Below is a small trained network, with its code and all its weights. Each question gives an input and a target symbol and asks what happens when units are switched off, that is, made to give their printed mean instead of their output.

import numpy as np


def w(rows, s, z=0):
    codes = np.array(rows[::2]) - 128.0
    scale = np.full(codes.shape[1], s)
    scale[-1] = z or s
    return codes * scale


def norm(h):
    return h / np.sqrt((h * h).mean(-1, keepdims=True) + 1e-5)


def f(y):
    return np.maximum(y, 0)


def softmax(a):
    e = np.exp(a - a.max(-1, keepdims=True))
    return e / e.sum(-1, keepdims=True)


def log_softmax(a):
    a = a - a.max(-1, keepdims=True)
    return a - np.log(np.exp(a).sum(-1, keepdims=True))


def net(x, mask):
    ids = ['Ξβγθλμτω'.index(c) for c in x.split()]
    T = len(ids)
    res = E[ids] + P[:T]
    r = norm(res)
    for j in range(3):
        rows = slice(3 * j, 3 * j + 3)
        q, k, v = (r @ M[0][rows].T for M in (Q, K, V))
        z = softmax(np.where(np.tri(T) > 0, q @ k.T / 3**0.5, -1e9)) @ v
        o = O[0][rows]
        res = res + np.where(mask[j], z, o[:, -1]) @ o[:, :-1]
    y = f(norm(res) @ A[0][:, :-1].T + A[0][:, -1])
    res = res + np.where(mask[3:7], y, B[0][:, -1]) @ B[0][:, :-1]
    return log_softmax(norm(res)[-1] @ U[:, :-1].T + U[:, -1])


Q, K, V, O, A, B = {}, {}, {}, {}, {}, {}
E = w([
[104,225,76,195],'Ξ',
[116,169,122,104],'β',
[178,127,127,116],'γ',
[83,74,89,150],'θ',
[151,132,162,134],'λ',
[176,40,56,254],'μ',
[127,163,95,92],'τ',
[98,107,158,121],'ω',
],0.0064)
P = w([
[158,55,190,246],'0',
[114,116,175,205],'1',
[104,126,153,176],'2',
[86,124,144,150],'3',
[87,139,139,126],'4',
[77,130,122,109],'5',
[66,144,119,88],'6',
[63,156,109,82],'7',
[55,137,92,59],'8',
[51,123,76,38],'9',
],0.0012)
Q[0] = w([
[87,112,102,108],'h1',
[83,114,88,106],'h1',
[146,178,79,178],'h1',
[49,102,119,94],'h2',
[142,76,52,175],'h2',
[226,156,74,85],'h2',
[131,182,37,125],'h3',
[77,133,155,172],'h3',
[85,254,76,157],'h3',
],0.009)
K[0] = w([
[58,91,136,91],'h1',
[22,85,119,75],'h1',
[112,154,66,157],'h1',
[24,90,129,53],'h2',
[123,148,34,159],'h2',
[254,142,61,71],'h2',
[173,174,79,161],'h3',
[87,113,123,168],'h3',
[111,239,62,187],'h3',
],0.0079)
V[0] = w([
[76,64,166,94],'h1',
[127,129,128,130],'h1',
[153,190,174,117],'h1',
[79,85,75,76],'h2',
[178,94,64,136],'h2',
[106,113,63,61],'h2',
[110,191,126,189],'h3',
[120,142,128,179],'h3',
[169,99,103,1],'h3',
],0.0035)
O[0] = w([
[99,228,136,82,184],'h1',
[126,127,128,128,130],'h1',
[157,45,117,80,71],'h1',
[251,144,153,189,150],'h2',
[71,158,177,160,102],'h2',
[206,101,206,192,101],'h2',
[96,156,216,121,184],'h3',
[136,155,151,108,169],'h3',
[37,49,47,161,7],'h3',
],0.003,0.0014)
A[0] = w([
[75,29,154,139,120],'n1',
[199,105,208,154,106],'n2',
[6,96,134,252,2],'n3',
[50,159,186,57,153],'n4',
],0.0039,0.0023)
B[0] = w([
[133,182,162,125,197],'n1',
[91,152,254,148,151],'n2',
[50,80,135,50,218],'n3',
[161,107,86,140,253],'n4',
],0.0066,0.0028)
U = w([
[168,138,244,114,216],'Ξ',
[207,46,84,54,112],'β',
[120,130,110,128,19],'γ',
[96,230,119,203,180],'θ',
[15,85,133,82,200],'λ',
[129,134,121,126,1],'μ',
[145,80,84,231,242],'τ',
[123,155,108,112,30],'ω',
],0.011,0.0032)

Each question gives the input, a string of symbols that net reads in full, and the target symbol t.
The units are the heads (3 rows each of Q, K, V and O) and the neurons (one row each of A and B). Each row of codes is followed by its name. A weight is (code - 128) times the scale printed after its matrix; where a second scale follows, it is the last column's (O, A, B and U).
mask holds one flag per unit, heads first, then neurons. A switched-off unit (its flag False) gives its mean, the last column of its rows in O or B, instead of its output. The means were averaged over made-up inputs and are rounded, as every weight is.
A unit's drop is (log p(t) with every unit on - log p(t) with that unit switched off) / (log p(t) with every unit on - log p(t) with every unit switched off).
The circuit of an input: a set's keep is (log p(t) with only the set's units on - log p(t) with every unit switched off) / (log p(t) with every unit on - log p(t) with every unit switched off). Starting from all 7 units, units are removed one at a time, each time the one whose removal leaves the highest keep (on an exact tie, the one counted first), for as long as the keep stays at least 0.8.
units of the circuit, in order: the units of the circuit, biggest drop first
k most important neurons: the k neurons with the biggest drops, biggest first
which heads matter: for each layer, one digit per head in row order, 1 if its drop is at least 0.15 and else 0, layers parted by /
drop when u is switched off: that unit's drop, to one decimal
input β λ β, target β: units of the circuit, in order -> h1, n4
input θ λ θ β λ ω λ θ θ γ, target Ξ: units of the circuit, in order -> h2, n2
input λ τ λ μ Ξ Ξ θ θ λ, target β: 2 most important neurons -> n4, n3
input θ Ξ β β, target Ξ: units of the circuit, in order -> h3, h2
input Ξ θ θ Ξ Ξ β, target Ξ: units of the circuit, in order -> h3
input ω θ θ θ τ, target θ: which heads matter -> 110
input Ξ θ ω, target Ξ: 3 most important neurons -> n3, n2, n4
input λ ω θ β μ β θ ω, target β: units of the circuit, in order -> n4, h2, n3
input μ θ ω ω Ξ θ τ μ γ, target Ξ: 2 most important neurons -> n2, n3
input β θ β Ξ Ξ β θ β θ ω, target Ξ: units of the circuit, in order -> h2, n3
input θ θ θ τ, target θ: 2 most important neurons -> n3, n4
input β β ω β, target β: 2 most important neurons -> n4, n1
input θ γ Ξ θ μ θ λ ω θ λ, target β: drop when n3 is switched off -> 0.1
input β Ξ ω θ μ Ξ θ θ ω, target β: drop when h2 is switched off -> 0.4
